Below is a small trained network, with its code and all its weights. Each question gives an input and a class and asks what happens when units are switched off, that is, made to give their printed mean instead of their output.

import numpy as np


def w(rows, s, z=0):
    codes = np.array(rows[::2]) - 128.0
    scale = np.full(codes.shape[1], s)
    scale[-1] = z or s
    return codes * scale


def norm(h):
    return h / np.sqrt((h * h).mean(-1, keepdims=True) + 1e-5)


def f(y):
    return np.maximum(y, 0)


def log_softmax(a):
    a = a - a.max(-1, keepdims=True)
    return a - np.log(np.exp(a).sum(-1, keepdims=True))


def net(x, mask):
    res = np.array(x, float).reshape(1, 4) / 4 @ E
    u = 0
    for l in range(3):
        y = f(norm(res) @ A[l][:, :-1].T + A[l][:, -1])
        res = res + np.where(mask[u : u + 6], y, B[l][:, -1]) @ B[l][:, :-1]
        u += 6
    return log_softmax(norm(res)[-1] @ U[:, :-1].T + U[:, -1])


A, B = {}, {}
E = w([
[73,128,157,60,76,49,230,146],'x0',
[141,58,82,135,145,72,113,110],'x1',
[1,157,92,193,89,158,125,42],'x2',
[33,49,185,108,60,152,48,163],'x3',
],0.0061)
A[0] = w([
[128,100,169,146,176,200,104,108,7],'L0N1',
[194,146,203,52,164,94,102,140,90],'L0N2',
[131,204,180,112,114,184,141,164,107],'L0N3',
[125,126,144,151,130,78,208,106,116],'L0N4',
[140,2,11,152,149,45,129,126,10],'L0N5',
[102,115,152,69,65,96,181,196,72],'L0N6',
],0.0084,0.0016)
B[0] = w([
[126,11,137,124,48,71,218,121,185],'L0N1',
[42,122,2,146,166,148,49,101,234],'L0N2',
[110,140,195,229,125,74,179,225,202],'L0N3',
[194,159,88,119,123,123,136,98,215],'L0N4',
[109,201,208,192,98,115,154,190,236],'L0N5',
[162,101,90,97,88,65,137,100,255],'L0N6',
],0.0087,0.0054)
A[1] = w([
[39,201,143,165,141,121,182,40,91],'L1N1',
[125,57,197,54,46,163,28,170,6],'L1N2',
[107,182,95,91,3,223,82,54,66],'L1N3',
[239,118,170,26,170,106,34,253,170],'L1N4',
[150,165,200,55,139,215,78,106,78],'L1N5',
[234,46,171,248,153,237,66,111,63],'L1N6',
],0.0061,0.0025)
B[1] = w([
[162,39,59,97,210,62,79,197,255],'L1N1',
[248,172,165,35,221,132,52,124,209],'L1N2',
[154,124,49,142,187,131,122,128,175],'L1N3',
[67,53,100,219,154,108,194,119,218],'L1N4',
[69,155,80,100,67,113,136,117,128],'L1N5',
[116,182,70,72,29,44,255,43,244],'L1N6',
],0.0089,0.0037)
A[2] = w([
[247,232,139,186,169,154,133,57,149],'L2N1',
[182,183,106,139,128,78,76,150,248],'L2N2',
[248,170,133,139,155,166,116,107,10],'L2N3',
[122,161,166,218,77,90,137,179,62],'L2N4',
[156,155,124,50,28,72,188,57,103],'L2N5',
[127,84,222,93,94,84,2,94,107],'L2N6',
],0.0086,0.0018)
B[2] = w([
[172,113,200,6,150,121,131,144,174],'L2N1',
[32,178,162,141,123,233,37,88,211],'L2N2',
[142,115,179,135,202,203,198,187,140],'L2N3',
[31,129,254,172,81,111,125,155,193],'L2N4',
[209,89,136,147,44,229,134,89,255],'L2N5',
[157,206,181,100,239,169,185,126,178],'L2N6',
],0.009,0.0086)
U = w([
[187,107,89,106,12,162,166,76,128],'0',
[167,176,171,52,224,190,118,120,188],'1',
[49,180,197,176,90,120,131,154,112],'2',
[94,88,21,160,180,108,68,125,140],'3',
[106,129,130,140,87,211,45,137,2],'4',
],0.011,0.0021)

Each question gives the input, the list of numbers given to net, and the class t.
The units are the neurons (one row each of A and B). Each row of codes is followed by its name. A weight is (code - 128) times the scale printed after its matrix; where a second scale follows, it is the last column's (A, B and U).
mask holds one flag per neuron, layer by layer. A switched-off neuron (its flag False) gives its mean, the last column of its row in B, instead of its output. The means were averaged over made-up inputs and are rounded, as every weight is.
A unit's drop is (log p(t) with every unit on - log p(t) with that unit switched off) / (log p(t) with every unit on - log p(t) with every unit switched off).
The circuit of an input: a set's keep is (log p(t) with only the set's units on - log p(t) with every unit switched off) / (log p(t) with every unit on - log p(t) with every unit switched off). Starting from the 12 units with the biggest drops (on a tie, the unit counted first), units are removed one at a time, each time the one whose removal leaves the highest keep (on an exact tie, the one counted first), for as long as the keep stays at least 0.8.
units of the circuit, in order: the units of the circuit, biggest drop first
most important unit: the unit with the biggest drop
top k neurons: the k neurons with the biggest drops, biggest first
top k neurons in layer l: the k neurons of layer l with the biggest drops, biggest first
input [0,-3,-8,-4], class 3: top 2 neurons	[L0N2, L1N4]
input [-2,-5,3,8], class 1: units of the circuit, in order	[L1N2, L2N6]
input [5,2,-6,-1], class 3: units of the circuit, in order	[L0N2]
input [1,3,-1,-5], class 1: top 2 neurons in layer 0	[L0N3, L0N4]
input [1,-1,8,7], class 3: top 2 neurons	[L1N3, L1N1]
input [-7,-8,-7,-6], class 2: top 2 neurons	[L0N3, L1N4]
input [2,-4,-3,-1], class 2: top 2 neurons	[L0N3, L1N1]
input [-7,-6,-2,-1], class 0: top 2 neurons	[L1N6, L0N5]
input [-1,3,6,6], class 1: top 2 neurons in layer 0	[L0N2, L0N4]
input [-3,-2,-7,-6], class 3: top 2 neurons	[L1N4, L1N2]
input [-8,6,-8,4], class 0: top 4 neurons	[L1N6, L1N1, L0N1, L0N3]
input [4,-7,-2,-6], class 2: top 2 neurons in layer 0	[L0N3, L0N2]
input [-6,-7,8,0], class 3: top 4 neurons	[L1N1, L0N5, L1N3, L2N5]
input [8,-5,7,-3], class 0: most important unit	L0N2
input [-3,1,5,-6], class 1: top 2 neurons	[L2N1, L0N2]
input [-5,-6,-2,7], class 1: top 3 neurons	[L1N2, L2N6, L0N5]
input [-4,1,6,-7], class 1: top 3 neurons	[L2N1, L0N2, L1N4]
input [-5,-6,5,-2], class 2: top 2 neurons	[L0N3, L0N2]
input [-3,7,-8,-7], class 3: top 3 neurons	[L1N4, L1N2, L0N2]
input [-7,-5,-3,5], class 0: units of the circuit, in order	[L1N6]
input [0,5,0,-7], class 1: top 2 neurons	[L2N1, L0N3]
input [6,-4,-8,-3], class 3: units of the circuit, in order	[L0N2, L1N4]
input [5,-4,7,-6], class 3: top 2 neurons in layer 2	[L2N6, L2N5]
input [4,6,-1,-8], class 1: top 2 neurons in layer 0	[L0N4, L0N3]
input [4,-7,5,7], class 1: top 4 neurons in layer 0	[L0N5, L0N2, L0N1, L0N6]
input [0,-7,-7,4], class 2: top 2 neurons in layer 1	[L1N1, L1N3]
input [4,-2,-8,-4], class 3: top neuron in layer 0	[L0N2]
